In the rows, zero is written as 128.
Facts:
{z284,z297,z341,z108,z641,z449,z890} klidi 969
{z336,z756,z122,z953,z821,z276,z611,z899,z795,z60,z888,z348,z218,z163,z792,z596} klidi 806
{z318,z173,z882,z564,z344,z155,z126,z81,z897,z465,z302,z549} klidi 647
{z68,z154,z162,z828,z813,z303,z578,z999,z645,z626,z616,z705,z272,z510,z687} klidi 868
{z964,z680,z496,z192,z425,z921,z841,z571} klidi 74
z336 gruvak z118
z318 gruvak z484
z154 gruvak z680
z964 gruvak z402
z821 gruvak z118
z155 gruvak z821
z813 gruvak z522
z81 gruvak z792
z303 gruvak z800
z899 gruvak z402
z449 gruvak z302
z841 gruvak z792
z163 gruvak z821
z596 gruvak z680
z571 gruvak z402
grugor:
z68 grugor z126 grugor z173 grugor z163
z297 grugor z155 grugor z344 grugor z549 grugor z616 grugor z318 grugor z964
z828 grugor z888 grugor z425
z641 grugor z645 grugor z705 grugor z192 grugor z882 grugor z218 grugor z496 grugor z160 grugor z539 grugor z808
z303 grugor z272 grugor z821 grugor z510 grugor z999
z766 grugor z953 grugor z276 grugor z302 grugor z484 grugor z245 grugor z890 grugor z118 grugor z800
z578 grugor z465 grugor z336 grugor z348 grugor z122 grugor z162 grugor z756 grugor z284
z626 grugor z108 grugor z687
z792 grugor z813 grugor z611
z571 grugor z154 grugor z341 grugor z596 grugor z897 grugor z449
z201 grugor z81 grugor z899 grugor z841 grugor z60 grugor z921 grugor z564 grugor z522
z284 loklum [z522]
z68 loklum [z522]
z173 loklum [z160]
z756 loklum [z144]
z297 loklum [z724]
z122 loklum [z484]
z882 loklum [z792]
z564 loklum [z160]
z953 loklum [z484]
z821 loklum [z756]
z276 loklum [z201]
z162 loklum [z756]
z828 loklum [z118]
z680 loklum [z297]
z155 loklum [z808]
z641 loklum [z841]
z126 loklum [z795]
z813 loklum [z841]
z303 loklum [z297]
z449 loklum [z808]
z60 loklum [z795]
z888 loklum [z539]
z348 loklum [z160]
z890 loklum [z522]
z921 loklum [z800]
z302 loklum [z297]
z999 loklum [z160]
z841 loklum [z724]
z626 loklum [z402]
z596 loklum [z522]
z571 loklum [z539]
{z284,z336,z756,z122,z162,z465,z348,z578} klifutum z522
{z318,z297,z964,z344,z155,z549,z616} klifutum z766
{z539,z882,z641,z496,z192,z808,z218,z645,z705,z160} klifutum z402
{z68,z173,z126,z163} klifutum z539
{z154,z341,z897,z449,z596,z571} klifutum z800
{z564,z81,z899,z60,z921,z841,z201,z522} klifutum z144
{z953,z276,z766,z118,z484,z890,z302,z245,z800} klifutum z724
{z821,z303,z999,z272,z510} klifutum z808
{z828,z888,z425} klifutum z201
{z680} klifutum z245
{z611,z813,z792} klifutum z118
{z108,z626,z687} klifutum z484
{z795} klifutum z160

Known rows:
[ 59 135 118 166  79 145] -> z303
[ 94 137 162 137 134 101] -> z724
[ 86 153 143 158 108 138] -> z60
[148 156 156 151 165 117] -> z81
[ 51 135 128 151 107 138] -> z813
[ 58 132 108 183  87 139] -> z297
[131 162 161 141 173 106] -> z897
[108 136 185 117 167 102] -> z766
[104 169 143 170 121 133] -> z921
[115 156 174 133 155 106] -> z899
[108 140 169 127 149 133] -> z160
[ 72 147 141 147 111 151] -> z999
[150 164 182 143 194 110] -> z549
[114 139 173 132 141 116] -> z539
[ 78 133 118 164  95 145] -> z641
[ 74 150 149 144 130 125] -> z276
[110 136 172 120 165 105] -> z108
[ 69 135 120 147 125 152] -> z449
[ 88 153 145 157 109 139] -> z122
[ 68 140 140 143 108 143] -> z68
[148 160 171 147 196 121] -> z318
[139 167 180 146 152  97] -> z425
[ 72 139 132 145 137 157] -> z890
[105 159 198 115 167  71] -> z792
[ 95 131 145 160  61 148] -> z821
[ 85 147 141 153 109 133] -> z888

Rows, some named above:
[128 173 189 141 195 101] => z964
[147 159 164 148 161 110] => z465
[ 83 163 106 201  81 142] => z841
[130 126 136 168 113 162] => z155
[ 86 136 171 114 150 100] => z154
[105 147 184 120 163  98] => z484
[118 139 175 127 141 113] => z144
[ 83 140 129 157 117 165] => z284
[ 98 143 187 118 156  96] => z687
[ 82 162 106 200  82 143] => z841
[ 76 142 145 146 105 130] => z828
[105 159 200 117 168  69] => z792
[107 151 185 122 161  96] => z611
[ 82 162 107 200  82 142] => z841
[ 76 152 133 165 103 148] => z756
[116 141 175 127 143 113] => z144
[123 124 198 121 120 103] => z118
[ 57 132 107 186  88 141] => z297
[ 88 137 172 113 150  99] => z154
[120 163 130 176 132 144] => z882
[ 98 145 185 116 155  95] => z687
[110 162 123 174 134 159] => z564
[105 140 179 120 160 108] => z245
[110 149 201 121 170 101] => z616
[ 71 147 139 156 100 145] => z162
[ 63 139 149 138 123 122] => z626
[115 136 175 124 141 105] => z201
[115 160 191 122 159  83] => z402
[117 136 174 123 141 107] => z201
[ 64 138 148 137 122 122] => z626
[ 72 147 146 145 128 123] => z953
[105 137 165 118 157 106] => z341
[ 82 154 139 154 114 149] => z348
[108 148 178 125 148 125] => z522
[ 92 166 120 183 126 130] => z302
[ 74 174 138 177 119 108] => z680
[107 141 170 128 148 133] => z160
[ 83 138 130 156 118 163] => z284
[112 160 125 173 134 161] => z564
[ 73 162 129 156 141 120] => z571
[ 74 149 149 144 130 125] => z276
[118 151 181 133 143 106] => z795
[ 99 143 186 116 155  96] => z687
[ 59 147 129 143 127 146] => z596
[121 154 182 135 145 106] => z218

The same elements again, as new rows of numbers:
Known rows:
[120 129 124 142 131 106 126 125 125 139 116 103 123 135 121 137 136 133
 152 121 134 138 120] -> z122
[122 122 120 130 140 121 129 121 135 139 122 131 128 122 140 131 119 115
 131 125 129 142 136] -> z318
[122 117 121 127 145 119 129 120 129 135 126 137 128 118 145 131 115 109
 116 117 125 144 134] -> z344
[209 133 149 115 122 160 140 110 110 135  97 133 115  92 137  59 158 160
 120 129 136 111 161] -> z596
[102 112 133 102 113 136 150 144 144 149 130 127 131 119 166 128 111 145
 154 130 122 161 139] -> z155
[127 131 120 131 132 127 134 127 112 136 127 144 130 126 131 137 136 131
 107 126 126 130 126] -> z616
[120 118 120 124 148 122 122 118 131 137 123 133 129 121 140 130 121 113
 116 123 127 139 136] -> z549
[133 157 121 124 126 115 120 124 106 131 118  89 137 102 127  93 144 103
 196 141 126 110 136] -> z756
[136 125 111 134 138  93  89 141 144 134 155 128 131 122 122 136 132 103
  58 141 136 140 130] -> z402
[ 99 132 128 131 126 123 123 129 113 135 123 122 127 135 148 148 111 142
 162 128 130 138 119] -> z449
[ 98 127 148 134 104 167 129 123 126 111 125 124 125 160 132 147 117 136
 195 129 130 109 144] -> z641
[133 123 121 132 141 107 115 137 171 124 128 124 126 126 101 119 119 106
  77 133 123 139 114] -> z539
[125 136 131 127 131 120 114 116 124 137 125 110 125 133 150 143 128 120
 139 135 124 127 108] -> z921
[130 133 133 118 131 122 116 115 132 130 125 121 127 123 143 130 130 118
 118 130 119 125 115] -> z425
[115 125 140 129 108 174 148 130 118 123 133 135 126 155 112 151 127 144
 175 134 131 105 134] -> z813
[126 133 125 135 133 125 130 121 127 129 118 115 123 128 121 129 132 137
 150 122 130 132 123] -> z276
[134  98 119 141 118 130 129 140 138 130 128 143 128 143 148 130 123 124
 119 112 116 138 154] -> z173
[190 132 139 129  99 139 151 154  88 124 120 159 120  85 118  93 138 130
 136 136 117 140 137] -> z154
[125 124 123 133 121 114 142 128 106 128 134 136 131 115 124 138 130 128
 106 118 126 130 112] -> z578
[133 161 148  99 105 154 164 155  93 134 147 109 131 120 180  54 160 128
 230 152 122 107 158] -> z821
[138 153 129 135 129 100  98 132 117 137 141 143 126 121 125 155 157 116
  98 132 145 137 135] -> z899
[109 159 176  91 104 185 136 153 131  93 125 150 136 201  90 176 136 104
 187 149 128 108 140] -> z841
[130 129 122 124 128 128 139 130 109 132 133 144 129 118 128 138 130 133
 109 123 126 133 123] -> z687
[119 128 123 141 133 115 130 124 124 132 117 114 121 131 118 142 123 134
 148 117 133 137 110] -> z953
[139 138 125 136 137  99 123 124 151 117 114 137 129 105  81 132 138 113
  90 119 128 144 122] -> z795
[126 130 126 138 132 113 130 122 129 133 112 115 121 127 121 144 129 137
 159 113 132 137 109] -> z888

Rows, some named above:
[136 157 123 122 126 117 119 122 105 131 121  88 137 103 128  92 141 102
 200 143 126 110 140] => z756
[135 114 118 151 110 126 129 135 134 120 122 121 129 147 117 120 140 153
 138 119 121 133 148] => z348
[106 131 144 100 125 128 153 159 108 119 124 152 137 154 127 181 114  97
 166 108 136 145 133] => z81
[113 110 123 132 139 108 129 127 127 143 124 125 124 123 153 152 109 110
 131 110 128 147 119] => z126
[123 120 108 137 148 113 116 131 157 126 134 114 130 118 103 106 115 130
  77 137 124 142 120] => z484
[126 134 128 136 135 125 129 121 128 132 118 114 124 130 122 129 134 134
 151 121 131 131 125] => z276
[121 113 120 129 140 114 131 120 126 131 130 127 129 113 139 133 118 114
 119 112 130 140 131] => z465
[137 106 109 146 102 131 138 146 118 132 135 144 131 150 133 142 136 161
 125 120 116 130 142] => z999
[208 134 149 116 123 160 140 112 112 134  98 133 115  95 133  63 157 161
 119 128 135 112 165] => z596
[154 108 111 146 120 118 116 151 184 100 138 146 134 130  86  95 123 135
  58 134 112 138 144] => z160
[137 137 127 137 129 119 125 125 142 128 113 118 127 129 107 130 138 124
 137 126 131 130 134] => z218
[113 114 115 138 139 124 119 132 143 127 135 108 125 128 128 106 108 121
 120 132 125 133 119] => z766
[117 126 136 133 100 169 145 131 124 121 131 135 127 157 115 154 131 142
 184 128 129 109 129] => z303
[137 137 125 136 138  97 126 123 152 118 116 137 128 108  87 131 138 115
  93 120 129 144 121] => z795
[125 123 116 134 143 127 122 128 163 125 139 120 129 119 100 104 109 145
  96 142 126 125  97] => z800
[117 137 132 135 128  98  88 133 104 150 158 138 123 130 157 178 130 108
  85 143 135 137  89] => z571
[138 124 112 133 137  93  88 138 146 134 154 128 129 126 119 136 133 103
  60 137 134 142 131] => z402
[121 115 119 132 138 117 130 124 130 149 124 124 127 132 149 142 124 116
 136 120 128 137 129] => z882
[134 134 128 135 134 121 130 122 135 123 118 123 126 121 110 122 135 131
 132 122 130 132 126] => z611
[159 109 121 110 158 121 123  89 169 118 131 117 134  99 115  81 131 143
   8 121 143 105 136] => z522
[125 121 114 133 139 130 121 133 143 131 134 106 127 137 122 106 113 135
 128 139 128 126 126] => z245
[120 146 145 121 124 119 144 149 124 104 118 150 137 142  74 159 129 102
 128 114 134 139 112] => z792
[ 96 131 130 131 125 124 122 126 113 133 123 122 128 132 151 151 111 146
 159 127 130 135 116] => z449
[138 138 130 134 153 127 137 148 141 106 159 139 121 132 118  77 128 117
  99 146 133 119 117] => z118
[123 142 116 119 119 128 131 132  69 151 130  95 136 119 170 113 136 117
 201 139 123 109 128] => z162
[136 117 116 148 111 129 130 136 133 121 120 122 128 149 118 120 140 156
 141 120 120 132 153] => z348
[105 141 155 135 113 170 126 119 142  93 127 146 129 148  94 135 119 127
 156 135 130 109 153] => z297
[ 97 133 128 129 128 121 123 127 112 134 123 122 128 133 145 152 112 149
 158 125 130 137 117] => z449
[164 143 160 129  96 185 126 133 124 114 118 126 112 140 125 102 133 120
 203 161 114 110 148] => z680
[124 135 131 125 130 120 113 116 122 137 125 113 125 137 153 142 130 122
 142 134 121 123 112] => z921
[164 144 160 131  95 188 126 133 124 113 117 126 113 142 127 102 133 121
 201 163 115 110 143] => z680
[124 123 122 131 143 126 129 123 133 138 128 134 130 122 131 130 119 125
 119 124 127 131 125] => z897
[132 106 116 145 118 128 135 139 136 128 127 140 127 143 138 133 124 142
 148 119 120 136 142] => z564
[131 141 110 117 134 121 115 135 116 134 132  82 137 101 147  65 125 114
 177 144 120 113 133] => z144
[117 126 124 140 133 115 128 123 128 132 118 113 122 128 119 142 124 136
 148 117 131 138 111] => z953
[132 153 131 125 132 101  78 125 117 140 153 145 125 133 143 162 138  99
  83 157 136 136 118] => z964
[124 134 136 135 127 182 126 132 175  98 138 128 128 151  70  99 118 132
 133 154 129 103 146] => z724
[107 121 137 128 127 181 132 118 145 130 125 123 124 158 127 137 121 131
 187 135 131 115 148] => z302
[146 109 136 112 137 144 140  96 111 146 123 140 129 118 156 128 138 145
  60 103 138 100 127] => z68
[118 113 117 130 138 116 126 122 128 145 122 119 127 132 150 136 119 117
 138 118 129 138 127] => z882
[117 123 137 134 101 170 146 132 122 121 129 133 127 156 110 153 128 144
 183 128 129 106 131] => z303

The same elements again, as new rows of numbers:
Known rows:
[149 112 105  73 143 117  91 111 114 129 103 125 143 154 156 134] -> z897
[128 131 146 131 148 136 128 145 117 160  99  93 126 127 128 132] -> z60
[161 138 139  88 112 126 126  96 113 123 105 141  98 155 124 141] -> z808
[147 140 148 100 140 154 150 108 129 118 120 139 146 128 116 118] -> z201
[160 153 124 119 118 127 130 135 127 113 159 129 158 124 131 110] -> z425
[153 136 124  76 130 142  90 129 134 144 109 127 154 121 148 132] -> z173
[161 120 105  84 130 147 110  98 135 129  99 143 150 137 154 105] -> z318
[164 133 124  60 148 151  84 121 114 129 130 129 170 121 157 109] -> z564
[164 131 122 108 130 123 128 121 137 139 106 134 129 126 129 104] -> z245
[117 135 144 138 137 123 134 135 124 167  78  91 100 152 118 154] -> z218
[140 150  99 145 116 143 119 119 173 104 117 114 140 122 110 119] -> z964
[119  93 142 129 132 137 114 134 142 146  87  98 107 145 104 140] -> z596
[ 91 139 108 134 123  45 156  95  88 159 117 131 124 177 162 110] -> z724
[133 161 123 142 112 145 118 141 170 140 124 113 150 111 102 142] -> z68
[ 47 156  65 191 116  49 163 120  86 168 163 104 168 136 154  96] -> z303
[143 114 131 131 134 118 130 130 125 160  72  94  94 155 131 141] -> z611
[ 97 140 116 161 118 143 115 131 186 107 127 105 172 119  86 139] -> z571
[121 131 169 132 130 125 134 105 136 155  60 113  76 177 101 170] -> z795
[167 135 131 102 146 123 139 102 147 124  73 119 107 157 117 141] -> z484
[185  97 146  88  72  82 186 167  37 187  98 165  89 166 179 128] -> z163
[ 68 147  82 126 108  59 101 140 123 204 178 110 211 120 161 122] -> z641
[158 133  99  97 145 141 115 108 145 140  82 120 149 128 149 117] -> z549
[ 70 128  91 149  81  62 119 143 122 171 164 121 195 143 163  99] -> z813
[168 135 138  85 113 123 129  95 126 121 109 147  99 156 123 137] -> z539
[119 121 118 132 120 138 130 122 161 112 128 121 153 139 100 132] -> z154
[177 132 109  81 140 155  85 127 118 125 186 123 194 106 142 113] -> z284

Rows, some named above:
[142 147  98 147 108 139 121 115 166 108 115 116 140 122 111 119] => z964
[124 125 132  72 141 162 114 105 118 121 130 137 180 129 141 111] => z81
[147 152 119 120 127 149 115 148 128 118 158 117 183 117 138 116] => z162
[246 108 112  87 117 104 165 159 102 179  90 158  64 173 169  80] => z118
[162 148 153  96 135 145 127 105 127 122 122 148 126 141 116 113] => z144
[242 103 115  87 115  93 163 153  99 175  90 153  66 168 171  84] => z118
[182 142 146  71 144 153 137  85 110  93 101 131 104 170 129 159] => z522
[ 89 148  39 131 160  47 139 105  78 197 113  67 166 134 194 101] => z302
[157 159 116 122  99 133 102 143 146 136 130 120 141 125 122 131] => z999
[173 129 120  94 144 106 110 110 126 129  96 120  99 156 134 140] => z800
[ 71 133 101 141  86  57 123 143 132 163 154 116 198 146 165 102] => z813
[ 93 130  40 156 153  60 167  81 100 164 136 102 156 149 154 104] => z297

